Below are the code and all the weights of a small trained network. Each question names an input and a target symbol and asks about switching units off, where a switched-off unit gives its printed mean instead of its output.

import numpy as np


def w(rows, s, z=0):
    codes = np.array(rows[::2]) - 128.0
    scale = np.full(codes.shape[1], s)
    scale[-1] = z or s
    return codes * scale


def norm(h):
    return h / np.sqrt((h * h).mean(-1, keepdims=True) + 1e-5)


def f(y):
    return np.maximum(y, 0)


def softmax(a):
    e = np.exp(a - a.max(-1, keepdims=True))
    return e / e.sum(-1, keepdims=True)


def log_softmax(a):
    a = a - a.max(-1, keepdims=True)
    return a - np.log(np.exp(a).sum(-1, keepdims=True))


def net(x, mask):
    ids = ['ΓΔΘΛΠΦΨαβεζημξτ'.index(c) for c in x.split()]
    T = len(ids)
    res = E[ids] + P[:T]
    u = 0
    for l in range(2):
        q, k, v = (norm(res) @ M[l].T for M in (Q, K, V))
        z = softmax(np.where(np.tri(T) > 0, q @ k.T / 4**0.5, -1e9)) @ v
        res = res + np.where(mask[u], z, O[l][:, -1]) @ O[l][:, :-1]
        u += 1
        y = f(norm(res) @ A[l][:, :-1].T + A[l][:, -1])
        res = res + np.where(mask[u : u + 8], y, B[l][:, -1]) @ B[l][:, :-1]
        u += 8
    return log_softmax(norm(res)[-1] @ U[:, :-1].T + U[:, -1])


Q, K, V, O, A, B = {}, {}, {}, {}, {}, {}
E = w([
[162,188,127,152,93,174,136,175,94,58,65],'Γ',
[182,129,155,58,146,125,117,158,97,93,46],'Δ',
[28,99,127,84,47,102,94,63,174,102,77],'Θ',
[155,181,142,183,161,192,135,51,156,138,37],'Λ',
[157,97,116,115,185,193,109,100,102,107,71],'Π',
[31,111,99,111,175,141,104,173,113,83,185],'Φ',
[206,213,51,75,117,110,179,129,171,126,98],'Ψ',
[63,128,118,133,16,183,165,63,127,91,50],'α',
[107,126,156,43,70,67,101,210,134,96,112],'β',
[131,214,107,43,159,112,137,182,108,188,173],'ε',
[210,158,165,162,34,3,182,59,37,59,212],'ζ',
[101,175,55,198,126,163,180,117,128,50,131],'η',
[121,125,27,176,177,141,173,116,143,167,175],'μ',
[106,59,143,173,53,181,157,188,27,114,76],'ξ',
[63,78,117,172,144,56,139,87,125,133,53],'τ',
],0.019)
P = w([
[32,193,33,116,145,140,79,76,1,159,40],'0',
[55,185,61,128,167,112,117,103,52,130,64],'1',
[74,153,67,124,161,91,136,122,81,111,79],'2',
[96,124,80,125,160,85,161,130,102,97,90],'3',
[115,95,95,127,163,85,182,134,120,88,100],'4',
[130,73,108,133,166,85,195,138,140,65,103],'5',
[141,44,123,154,170,91,185,149,173,44,97],'6',
],0.0098)
Q[0] = w([
[229,185,156,43,46,178,67,145,159,99,130],'0.h0',
[142,124,37,139,116,108,226,96,128,84,1],'0.h0',
[64,57,68,104,94,88,167,183,113,85,156],'0.h0',
[33,78,184,82,124,80,105,132,98,93,49],'0.h0',
],0.0082)
K[0] = w([
[179,222,162,3,51,143,138,201,157,129,82],'0.h0',
[238,97,88,173,78,126,140,4,88,1,68],'0.h0',
[117,80,165,89,66,69,140,83,38,21,249],'0.h0',
[40,61,248,76,111,100,45,123,96,22,70],'0.h0',
],0.0068)
V[0] = w([
[83,83,83,62,177,229,117,154,161,74,11],'0.h0',
[133,204,127,102,142,112,121,172,104,196,176],'0.h0',
[60,151,225,53,211,172,92,14,117,128,141],'0.h0',
[129,168,52,107,107,126,118,92,2,124,110],'0.h0',
],0.0073)
O[0] = w([
[119,224,211,234,144,182,175,99,164,254,183,195],'0.h0',
[79,52,111,123,160,61,230,55,156,139,39,105],'0.h0',
[188,85,51,86,106,78,179,118,159,94,129,115],'0.h0',
[172,78,245,177,91,196,99,144,177,76,128,255],'0.h0',
],0.0067,0.0093)
A[0] = w([
[169,146,99,123,88,125,130,164,154,73,142,61],'0.n0',
[105,185,146,148,79,172,100,185,87,215,155,126],'0.n1',
[82,248,64,109,154,128,121,111,81,247,125,182],'0.n2',
[155,93,152,99,199,159,94,97,149,92,117,67],'0.n3',
[187,62,122,124,148,152,38,150,166,133,75,125],'0.n4',
[96,60,90,96,106,115,69,149,160,147,153,105],'0.n5',
[72,135,51,136,90,149,58,137,76,138,131,135],'0.n6',
[118,249,111,138,114,108,93,120,4,183,169,254],'0.n7',
],0.013,0.0062)
B[0] = w([
[106,112,83,131,122,87,130,81,102,63,118,152],'0.n0',
[117,91,143,101,176,69,184,155,113,85,58,235],'0.n1',
[95,103,158,103,172,110,152,157,50,94,30,255],'0.n2',
[101,108,134,87,177,123,136,161,118,77,108,150],'0.n3',
[149,80,109,85,132,82,107,116,127,162,64,157],'0.n4',
[107,94,160,94,181,86,140,181,138,108,117,144],'0.n5',
[136,123,168,116,173,142,164,94,71,156,114,169],'0.n6',
[95,96,81,69,200,150,148,108,55,136,1,246],'0.n7',
],0.016,0.0097)
Q[1] = w([
[45,95,59,154,165,84,253,103,94,87,47],'1.h0',
[126,97,96,51,123,128,112,55,130,96,183],'1.h0',
[168,147,91,132,43,165,148,93,84,81,193],'1.h0',
[79,152,191,190,199,176,116,127,110,176,105],'1.h0',
],0.013)
K[1] = w([
[71,51,140,72,235,166,74,197,94,197,48],'1.h0',
[136,154,14,2,80,134,211,70,12,93,142],'1.h0',
[70,81,5,127,132,210,131,82,67,25,152],'1.h0',
[73,115,199,220,166,182,105,142,201,180,150],'1.h0',
],0.0091)
V[1] = w([
[95,150,108,111,96,116,210,82,55,2,92],'1.h0',
[96,105,241,120,251,87,149,131,120,166,113],'1.h0',
[124,144,98,176,44,89,154,159,183,174,184],'1.h0',
[120,123,107,190,95,73,120,150,99,16,94],'1.h0',
],0.0067)
O[1] = w([
[156,157,141,151,86,122,115,131,213,183,225,221],'1.h0',
[137,152,91,151,70,160,120,78,106,136,215,235],'1.h0',
[117,55,145,115,186,70,191,112,73,61,84,1],'1.h0',
[134,128,32,154,75,164,97,161,225,103,254,162],'1.h0',
],0.0083,0.017)
A[1] = w([
[193,104,109,186,80,78,91,31,159,146,137,97],'1.n0',
[211,102,190,104,90,67,98,126,57,174,120,113],'1.n1',
[116,186,198,170,131,70,191,248,101,152,143,111],'1.n2',
[125,79,121,191,152,171,213,38,240,154,178,89],'1.n3',
[178,105,147,188,170,158,99,39,115,139,205,2],'1.n4',
[123,189,127,227,164,156,203,116,199,168,120,57],'1.n5',
[166,102,230,150,207,115,206,151,52,71,63,94],'1.n6',
[84,199,250,242,164,141,194,187,128,203,83,108],'1.n7',
],0.012,0.014)
B[1] = w([
[104,150,194,173,190,135,172,146,121,176,79,153],'1.n0',
[131,172,115,206,172,87,184,120,70,140,185,137],'1.n1',
[215,90,177,200,122,124,206,65,143,118,133,161],'1.n2',
[72,134,146,26,180,120,129,83,11,130,20,133],'1.n3',
[136,200,192,88,145,182,1,134,19,32,111,129],'1.n4',
[235,23,201,90,119,39,128,37,184,71,241,142],'1.n5',
[89,76,68,10,108,81,134,143,85,96,28,254],'1.n6',
[218,123,164,142,74,64,193,175,171,52,123,242],'1.n7',
],0.013,0.015)
U = w([
[197,73,63,126,182,249,94,86,161,186,114,117],'Γ',
[109,220,58,74,96,173,168,137,135,218,184,177],'Δ',
[90,58,189,61,117,64,126,11,192,179,163,30],'Θ',
[75,100,29,166,163,203,125,43,161,47,128,1],'Λ',
[71,117,55,71,127,98,97,197,123,99,55,248],'Π',
[150,1,85,173,83,166,115,160,51,210,164,26],'Φ',
[91,226,68,157,203,123,156,47,221,157,90,69],'Ψ',
[47,151,212,152,213,200,137,243,114,117,181,136],'α',
[61,110,165,219,209,103,122,158,175,227,108,217],'β',
[53,115,158,140,54,224,137,68,140,156,114,84],'ε',
[179,91,189,156,98,67,152,227,242,81,154,18],'ζ',
[60,198,122,201,95,70,134,107,25,122,173,32],'η',
[125,157,168,211,110,210,52,214,104,114,84,109],'μ',
[111,163,185,70,197,156,82,22,79,118,146,27],'ξ',
[196,205,104,143,223,117,109,192,91,199,139,46],'τ',
],0.0098,0.0044)

Each question gives the input, a string of symbols that net reads in full, and the target symbol t.
The units are the heads (4 rows each of Q, K, V and O) and the neurons (one row each of A and B). Each row of codes is followed by its name. A weight is (code - 128) times the scale printed after its matrix; where a second scale follows, it is the last column's (O, A, B and U).
mask holds one flag per unit, layer by layer, with each layer's heads first. A switched-off unit (its flag False) gives its mean, the last column of its rows in O or B, instead of its output. The means were averaged over made-up inputs and are rounded, as every weight is.
A unit's drop is (log p(t) with every unit on - log p(t) with that unit switched off) / (log p(t) with every unit on - log p(t) with every unit switched off).
The circuit of an input: a set's keep is (log p(t) with only the set's units on - log p(t) with every unit switched off) / (log p(t) with every unit on - log p(t) with every unit switched off). Starting from the 12 units with the biggest drops (on a tie, the unit counted first), units are removed one at a time, each time the one whose removal leaves the highest keep (on an exact tie, the one counted first), for as long as the keep stays at least 0.8.
units of the circuit, in order: the units of the circuit, biggest drop first
most important unit: the unit with the biggest drop
k most important neurons: the k neurons with the biggest drops, biggest first
top k neurons in layer l: the k neurons of layer l with the biggest drops, biggest first
input Ψ Ψ Θ Θ η ε η, target ζ: units of the circuit, in order -> (0.h0, 1.n7)
input Ψ α ξ ε Φ α, target ζ: top 2 neurons in layer 1 -> (1.n7, 1.n5)
input τ α μ Φ μ τ, target ζ: 3 most important neurons -> (1.n6, 0.n2, 0.n4)
input ε ε Π Φ Λ α Λ, target ζ: units of the circuit, in order -> (1.n7, 1.n5)
input ζ μ ξ ξ, target Φ: 4 most important neurons -> (1.n6, 0.n2, 1.n7, 0.n7)
input Ψ α Δ μ ζ Θ β, target ζ: 3 most important neurons -> (0.n7, 1.n6, 0.n5)
input Δ ζ Θ Γ μ Θ, target Θ: units of the circuit, in order -> (1.n7, 1.n6, 0.n2)
input Γ Δ Φ Ψ ζ η, target Λ: 3 most important neurons -> (1.n6, 1.n7, 0.n2)
input Ψ β η Θ α Ψ, target ζ: units of the circuit, in order -> (0.n7)
input μ ζ ζ, target ζ: units of the circuit, in order -> (0.n2, 1.n6)
input Θ μ ε Θ, target ζ: units of the circuit, in order -> (1.n6, 0.n7)
input τ ζ Φ, target α: 2 most important neurons -> (1.n6, 0.n2)
input τ η τ τ, target Θ: units of the circuit, in order -> (0.n2, 1.n5)
input μ Ψ Δ μ, target ζ: 3 most important neurons -> (0.n2, 0.n7, 1.n7)
input ξ τ ζ ε μ Ψ μ, target ξ: most important unit -> 1.n3
input ε ζ μ Θ, target Θ: 3 most important neurons -> (1.n7, 0.n5, 1.n6)
input β ζ Φ Π Π, target Γ: 2 most important neurons -> (0.n2, 0.n4)
input τ α ζ α ζ, target ζ: 3 most important neurons -> (0.n7, 0.n2, 0.n1)
input η Λ β η ζ ξ, target Φ: 4 most important neurons -> (0.n2, 0.n1, 1.n6, 0.n7)
input Λ ξ Λ, target ζ: most important neuron -> (1.n7)
input ζ Θ η β τ τ, target β: 3 most important neurons -> (1.n0, 1.n6, 0.n4)
input ε Λ Λ Φ Ψ Ψ, target ζ: 3 most important neurons -> (0.n7, 0.n1, 1.n6)
input Δ ε ζ β α, target ε: top 4 neurons in layer 1 -> (1.n6, 1.n7, 1.n0, 1.n5)
input ε Θ ζ Ψ, target Ψ: top 3 neurons in layer 0 -> (0.n2, 0.n0, 0.n7)
input τ μ τ η Φ τ, target Θ: top 3 neurons in layer 0 -> (0.n2, 0.n6, 0.n0)
